Each row has a class, written after it.
[  5.9  -5.1  -8.8   0.2  -1.3   1.9 -14.5   8.4  -9.5  -7.1  -3.7  -2.5
   5.7  -5.0 -13.0   5.7  -0.5  -0.6 -27.2   1.8  10.1  -9.7   2.8   5.0
   5.3  -1.8  -1.0   0.9  -0.8  19.8 -22.0  30.9  24.4 -21.4   0.7 -37.0
  -1.5 -20.4  -9.9   4.8   2.9  -5.5   4.0 -16.5  -1.4   6.3 -10.0  -1.1
  -8.5  -4.4   1.6   9.4  -7.6]  z_103
[ 17.2   7.8   0.0   3.6 -11.2   3.2 -10.9   7.6   2.0 -15.4  21.1   2.4
  -1.1   5.8   3.5  10.8  -8.5   6.1 -23.6 -17.2   3.3 -19.2  -6.0 -26.1
 -13.9  -5.4  -4.4 -31.6   3.6  43.1 -17.5  -5.3  -0.3 -31.5  -7.6 -88.7
   8.8  -0.6  13.4   1.6  24.6 -23.2  15.8   2.1  12.9 -19.0  -9.7 -14.5
  18.4  -4.1   6.6   8.2 -16.0]  z_103
[  4.5  -0.3 -12.3   2.8   3.8  28.1 -12.0  -1.4 -10.3  -4.4   7.1  -7.5
  -2.8   5.0   2.6   2.4  -3.3  -0.7  14.1 -21.5   9.5   8.1 -13.8 -10.1
  -9.9  12.3   6.4 -10.6   2.0 -20.2  25.6   1.2   3.2   1.2  -6.2  -0.6
  -2.0  -8.9  -4.3 -11.5 -23.0   1.1   0.6  21.3   1.4  -0.4  -3.5  13.4
  -4.8 -20.9  12.1 -40.5 -15.8]  z_198
[ 17.7   9.7  -1.2  -6.5   2.6  20.3  -7.4   3.7 -36.1  -4.4   6.5  -9.7
   5.8  -2.2  13.8   3.6 -11.0  -1.5   1.6 -11.9  29.2  -0.3 -14.0 -12.0
 -25.0  -2.9   5.2 -14.4  12.7   6.4  18.8  -2.6  -1.2  -9.4  -2.0 -31.4
   9.5   3.5  23.3   7.1  12.3  -4.8  13.8  19.7   1.0  -5.8  -0.9   5.5
  20.7  -7.9   8.6  -5.4   4.7]  z_198
[  4.0  -4.0  -2.3  -7.6  -4.1  21.4 -16.8  -4.3  -3.7  -4.5   1.9  -3.0
  27.6  -7.0 -26.9   6.8   7.1  -5.6  -2.9  -8.9   6.8  -6.4  17.8  12.8
   2.3  -0.5  -6.0   4.7  -3.5 -15.1   3.6   5.2  -7.5  -4.5  -0.8 -14.0
 -12.3 -18.2 -20.1   4.0 -37.5   4.9  22.3  17.7  15.3   3.7   2.4   0.6
 -11.5 -23.0   7.3  15.5  -3.6]  z_198
[ -4.7  -9.2  -9.8   7.9   0.3  32.0   0.2   2.8  -1.0 -15.9 -14.5 -15.1
  19.6  10.2   3.9  -3.0  -0.5  -2.7   8.6 -19.6 -10.2   6.7  -8.4  -4.9
 -24.5  24.2  13.2 -21.8  -6.9   0.6  10.2  -2.5  -4.6   3.6  10.8  12.4
   7.8  -5.2   1.1   3.2   9.2 -13.9   3.9   3.8  -0.1   7.6  12.1  25.5
   7.9 -14.7  10.2 -19.3 -16.2]  z_198
[ -5.0  12.9  -4.4   4.7   1.6  21.5  -8.6  -8.0   5.5  -9.4   6.4  -2.6
   1.1   3.1   0.2   4.0  -4.4  -1.8  16.4 -23.8  25.0  14.5 -12.5   0.0
 -12.4  14.4  14.6 -14.4  12.9 -20.2  11.1  -0.8   4.1   3.9  26.3  -6.1
  -9.1  -8.1   3.4  -3.5 -26.3  -1.4   5.9  24.8   2.2  -5.6 -10.3  -1.0
 -21.9 -19.2  28.9 -17.9 -10.6]  z_198
[ -4.4  12.8   4.8   6.1  -6.8   9.9 -17.3 -10.8   3.8 -19.4 -22.1  14.0
  16.7  11.1  -1.0   5.6 -15.3  -1.5 -19.2 -18.5   6.4   5.9  -8.1  20.9
 -14.2  12.0   5.7 -15.9  11.9  20.7  -5.8   1.1 -13.1 -15.7 -13.2 -34.1
  16.0   3.6  21.8  15.3  -3.1  -1.0  11.0  10.9  21.9   0.7   4.6   0.0
  -2.6  -2.1   3.7   1.7   3.1]  z_103
[  1.3  -3.3 -13.6   3.9  -7.4  60.9  -7.4  -6.1   6.3 -19.3 -21.9  -7.1
   6.0   2.2  -9.7 -17.1   5.3  -2.0   7.4 -21.4  -2.4  -2.5 -19.5   7.3
 -23.9  25.7  13.5 -16.0  10.0 -16.2   0.2  -0.2   1.7 -15.3   1.6  -5.7
   2.0 -24.4  -4.2  -4.9  -9.9 -20.3  12.3  -1.6  23.7  11.7   7.4  10.1
   8.5 -12.5  -0.1  -4.9 -11.0]  z_198
[ 15.5   0.7  -6.1  -0.3  -8.3 -16.4  -2.8  -9.3   5.5  -8.8   5.7 -13.1
  16.5  -1.7  -0.9  -0.3 -16.6   2.7 -10.8   0.3  21.2  10.0   4.3   1.9
  -9.8   6.5  -1.2 -11.7   2.7  25.2   0.0   5.5   8.3 -14.9  -2.1 -25.7
  -8.9   7.1  -6.8   2.1   5.4  -9.2  19.9  24.8   6.1  -4.8   0.5  10.6
 -20.5 -26.5   5.5  -2.7   6.6]  z_103
[-40.0   0.2  -4.1   6.4  -7.0   4.2 -15.2   1.4   9.7  -0.6 -13.7  18.9
  17.4   5.3 -36.4   3.3  10.7  -0.3 -11.3  -1.4 -31.9  -0.6  24.8  51.8
  18.2  15.0  -2.1   7.8  -8.4  -9.8 -22.4   4.1 -11.4  -2.5   4.4  -8.8
  -2.2 -14.7 -46.3   5.1 -88.5   3.1  -4.1 -11.8  10.8   0.0  -5.3  -4.7
 -26.0   4.4  11.7  12.7 -22.9]  z_198
[  4.6  -3.1 -14.1  -1.2  -2.4  15.4  -9.9   5.7  -6.9 -18.9 -12.8  11.2
  -5.3   9.8 -14.6   5.6 -15.0   2.1 -11.3 -12.1  17.6 -13.5 -24.7  -5.1
   7.1   9.7  -3.7   4.0  13.1  -6.7 -11.6   2.4   1.6 -17.7  -3.7 -36.6
  -3.3  -9.2  -9.4   7.7  -7.0  -3.2  -0.7  -4.8   1.9 -10.6  -9.9 -17.8
  -7.3 -10.4   5.9  23.3  -1.8]  z_103
[  5.7   1.1   0.0  -1.5 -13.5   3.3  -1.5  -7.6   2.8 -15.7 -26.7 -10.9
  -1.3  18.9  -5.2 -11.4   7.6  17.0  -3.9  -6.3 -11.0  -1.0  -5.3   2.3
 -10.6  27.4   3.4 -22.1   4.0 -29.1  18.0  -0.9  -7.1  -1.8  -2.8  35.4
   1.8  35.8   7.7   0.8  -6.5  -3.4   6.8  10.1  12.1   3.4  13.4  31.7
  -7.3 -35.1  11.9  -9.9  -2.9]  z_198
[ 27.8  -0.3   0.4   1.4  -2.7 -14.2 -15.8  -0.2  -1.1 -15.1 -10.3   0.4
  22.6  55.9  -4.9  28.1 -16.9   0.8 -20.3  -7.0   0.1   2.6   0.0   0.3
   2.6  -7.3  -6.1 -25.7  -2.8  28.2 -20.5  10.4   4.2 -16.1   6.7 -27.4
   1.5   8.6  -4.7  22.6   1.0  -8.1  11.8   7.5   9.1   1.2   8.7   7.9
 -12.1  -6.8   7.4  -0.1 -12.5]  z_103
[  7.3  -0.5  -5.7  -4.1  -9.1  38.3  -2.1  -7.4   8.3  10.2   2.2  -2.2
   0.6   7.9  -4.6  -5.8  -1.4   4.9  22.4 -27.4  -0.4  10.5  -7.1 -13.3
  -4.5  19.0  -3.1 -12.1   4.2 -17.5  29.6  -8.1  -4.3  16.5  -1.2  -1.8
   3.9 -14.6   1.6 -15.6 -14.9  -1.2   6.0  28.3   9.3  -1.3  10.2  -6.5
   0.9 -20.8   3.6 -10.7  -3.8]  z_198
[ 11.4   3.4  -1.6   6.8  -5.4 -11.0 -10.5  -3.5   0.9 -14.7  15.3   4.0
  25.4  -2.1 -14.5  13.8 -12.1   1.2 -16.9  -0.9  21.8   5.8   3.2  10.0
   8.9  -3.4  -5.8  -8.0  -0.3  30.0 -13.3   9.8   4.1 -26.2  -6.7 -53.5
  -4.0  -0.1  -6.3   2.8 -14.3  -9.2  13.3  12.2   8.1  -1.8 -11.5  -4.1
  -7.1 -18.3  12.0   8.8  -9.1]  z_103
[ 16.6  -1.4  -4.1  17.3  -6.6  20.4  -8.3  -5.1   6.9 -24.3  -1.0  -4.9
  12.7   2.9   0.3   9.1 -26.0  -7.3 -11.7 -28.9  11.1  22.6 -13.2  -4.3
 -33.1  -0.5 -18.6 -17.9  -3.8  53.2  -4.4   2.2  19.3 -22.6  -9.1 -40.4
  29.0   1.0   2.7  22.5  16.6 -23.5  28.9  21.6  40.3 -20.3   4.2   8.2
   8.5 -19.0  10.4 -13.6  -9.5]  z_103
